Here is a tiny trained network, its code and every weight. The questions are about switching its units off for an input and a target symbol, where a switched-off unit gives its printed mean instead of its output.

import numpy as np


def w(rows, s, z=0):
    codes = np.array(rows[::2]) - 128.0
    scale = np.full(codes.shape[1], s)
    scale[-1] = z or s
    return codes * scale


def f(y):
    return np.maximum(y, 0)


def softmax(a):
    e = np.exp(a - a.max(-1, keepdims=True))
    return e / e.sum(-1, keepdims=True)


def log_softmax(a):
    a = a - a.max(-1, keepdims=True)
    return a - np.log(np.exp(a).sum(-1, keepdims=True))


def net(x, mask):
    ids = ['βδζηθλμξστφω'.index(c) for c in x.split()]
    T = len(ids)
    res = E[ids] + P[:T]
    q, k, v = (res @ M[0].T for M in (Q, K, V))
    z = softmax(np.where(np.tri(T) > 0, q @ k.T / 4**0.5, -1e9)) @ v
    res = res + np.where(mask[0], z, O[0][:, -1]) @ O[0][:, :-1]
    y = f(res @ A[0][:, :-1].T + A[0][:, -1])
    res = res + np.where(mask[1:9], y, B[0][:, -1]) @ B[0][:, :-1]
    return log_softmax(res[-1] @ U[:, :-1].T + U[:, -1])


Q, K, V, O, A, B = {}, {}, {}, {}, {}, {}
E = w([
[108,185,171,152,149,54],'β',
[98,107,73,234,138,144],'δ',
[190,104,150,61,70,61],'ζ',
[196,124,195,95,110,101],'η',
[88,82,109,151,104,78],'θ',
[173,41,103,111,72,108],'λ',
[96,98,173,111,124,106],'μ',
[213,106,217,127,128,165],'ξ',
[238,73,163,100,86,112],'σ',
[144,114,177,88,103,94],'τ',
[112,143,180,155,155,107],'φ',
[90,156,154,159,124,2],'ω',
],0.017)
P = w([
[115,248,120,72,85,202],'0',
[170,104,189,172,170,33],'1',
[49,175,163,149,51,112],'2',
[150,89,178,164,179,93],'3',
[60,165,167,143,49,119],'4',
[129,101,169,165,187,113],'5',
[72,166,170,131,50,128],'6',
[165,137,177,181,199,120],'7',
[62,170,160,143,46,128],'8',
[165,138,172,192,208,134],'9',
[57,179,173,141,50,125],'10',
[150,131,177,204,223,147],'11',
],0.013)
Q[0] = w([
[110,137,176,174,85,170],'H0',
[62,130,145,130,127,108],'H0',
[126,110,129,45,254,126],'H0',
[177,125,71,120,218,132],'H0',
],0.012)
K[0] = w([
[122,191,105,106,144,231],'H0',
[79,117,138,123,152,105],'H0',
[79,45,245,145,150,98],'H0',
[101,83,196,217,68,121],'H0',
],0.011)
V[0] = w([
[219,121,226,184,199,211],'H0',
[204,130,109,221,213,90],'H0',
[195,6,69,85,41,177],'H0',
[31,82,116,206,230,149],'H0',
],0.015)
O[0] = w([
[187,235,170,197,106,85,237],'H0',
[142,219,126,89,206,65,84],'H0',
[194,126,217,103,176,198,2],'H0',
[8,170,185,159,161,139,26],'H0',
],0.016,0.0083)
A[0] = w([
[88,67,81,43,127,149,64],'N0',
[216,117,178,106,177,145,215],'N1',
[57,99,92,177,181,112,154],'N2',
[41,129,128,2,130,172,206],'N3',
[174,117,118,182,179,72,254],'N4',
[103,145,163,194,34,190,143],'N5',
[146,211,96,108,252,143,116],'N6',
[110,163,220,28,199,83,190],'N7',
],0.0094,0.0029)
B[0] = w([
[117,193,124,138,246,138,191],'N0',
[49,157,90,166,140,164,231],'N1',
[196,144,189,123,112,140,238],'N2',
[169,109,213,200,37,108,158],'N3',
[72,87,191,125,165,90,253],'N4',
[109,163,132,33,165,123,226],'N5',
[129,76,153,78,30,192,190],'N6',
[152,78,47,154,159,72,166],'N7',
],0.012,0.02)
U = w([
[191,98,128,133,38,122,79],'β',
[241,233,147,80,119,111,74],'δ',
[91,180,60,151,110,105,94],'ζ',
[101,113,187,143,178,108,252],'η',
[105,56,123,218,175,54,210],'θ',
[74,158,148,7,127,131,102],'λ',
[155,134,106,149,131,129,103],'μ',
[28,148,118,143,105,170,22],'ξ',
[35,174,197,107,23,186,168],'σ',
[38,171,91,89,3,152,10],'τ',
[106,138,104,205,39,169,80],'φ',
[195,130,141,42,120,109,175],'ω',
],0.0066,0.0032)

Each question gives the input, a string of symbols that net reads in full, and the target symbol t.
The units are the heads (4 rows each of Q, K, V and O) and the neurons (one row each of A and B). Each row of codes is followed by its name. A weight is (code - 128) times the scale printed after its matrix; where a second scale follows, it is the last column's (O, A, B and U).
mask holds one flag per unit, heads first, then neurons. A switched-off unit (its flag False) gives its mean, the last column of its rows in O or B, instead of its output. The means were averaged over made-up inputs and are rounded, as every weight is.
A unit's drop is (log p(t) with every unit on - log p(t) with that unit switched off) / (log p(t) with every unit on - log p(t) with every unit switched off).
The circuit of an input: a set's keep is (log p(t) with only the set's units on - log p(t) with every unit switched off) / (log p(t) with every unit on - log p(t) with every unit switched off). Starting from all 9 units, units are removed one at a time, each time the one whose removal leaves the highest keep (on an exact tie, the one counted first), for as long as the keep stays at least 0.8.
circuit, biggest first: the units of the circuit, biggest drop first
most important unit: the unit with the biggest drop
top k neurons: the k neurons with the biggest drops, biggest first
drop of u: that unit's drop, to one decimal
input η δ ω λ, target θ: circuit, biggest first -> N5, N6
input δ φ τ ω ζ δ δ μ λ η, target θ: most important unit -> N5
input θ λ δ σ δ, target η: circuit, biggest first -> N0, H0, N3, N5
input ω σ ζ δ θ η δ δ φ φ δ ξ, target θ: circuit, biggest first -> N7, H0
input ξ τ ξ δ φ δ δ η σ ξ, target σ: top 3 neurons -> N6, N1, N0
input ξ ξ θ μ δ φ φ ξ η ζ β φ, target σ: circuit, biggest first -> N6, H0
input μ τ λ θ φ δ δ, target λ: circuit, biggest first -> N5, H0, N0
input ξ θ τ, target δ: top 2 neurons -> N5, N6
input θ β δ β φ, target η: top 3 neurons -> N0, N3, N6
input δ θ σ ω δ μ, target θ: circuit, biggest first -> N7, H0
input β β μ, target ζ: top 2 neurons -> N0, N4
input τ τ δ δ θ δ μ ξ φ ξ δ, target ω: circuit, biggest first -> H0, N5, N0
input β δ φ β ω, target ζ: top 3 neurons -> N0, N4, N6
input σ ξ ξ ξ ξ β ξ, target φ: most important unit -> N1
input δ ξ λ ξ ζ μ, target θ: top 4 neurons -> N7, N5, N2, N4
input ξ ω ξ ζ, target θ: top 2 neurons -> N5, N2
input δ δ ξ φ, target θ: top 2 neurons -> N7, N5
input δ φ δ θ μ ξ θ δ β ξ λ σ, target θ: top 4 neurons -> N7, N5, N4, N2
input θ δ τ, target η: top 4 neurons -> N0, N3, N6, N1
input μ δ ξ, target λ: most important unit -> N5
input λ ξ θ μ δ, target ξ: circuit, biggest first -> N1, H0, N0, N2
input β δ σ ξ φ η, target θ: top 3 neurons -> N7, N4, N5
input λ φ η η ξ, target ξ: top 2 neurons -> N1, N0
input β μ φ θ ξ δ δ φ δ ω μ φ, target σ: circuit, biggest first -> H0, N6
input θ σ η δ ξ η δ δ δ θ θ, target η: top 2 neurons -> N0, N3
input ω λ ξ δ δ θ δ δ δ β, target θ: top 2 neurons -> N7, N5
input φ ξ ζ δ ξ δ δ δ δ δ ξ ξ, target σ: top 3 neurons -> N6, N0, N1
input ξ φ δ σ φ δ ξ, target δ: drop of N5 -> 0.5
input τ β μ μ σ δ β δ η β σ, target ω: drop of N0 -> 0.7
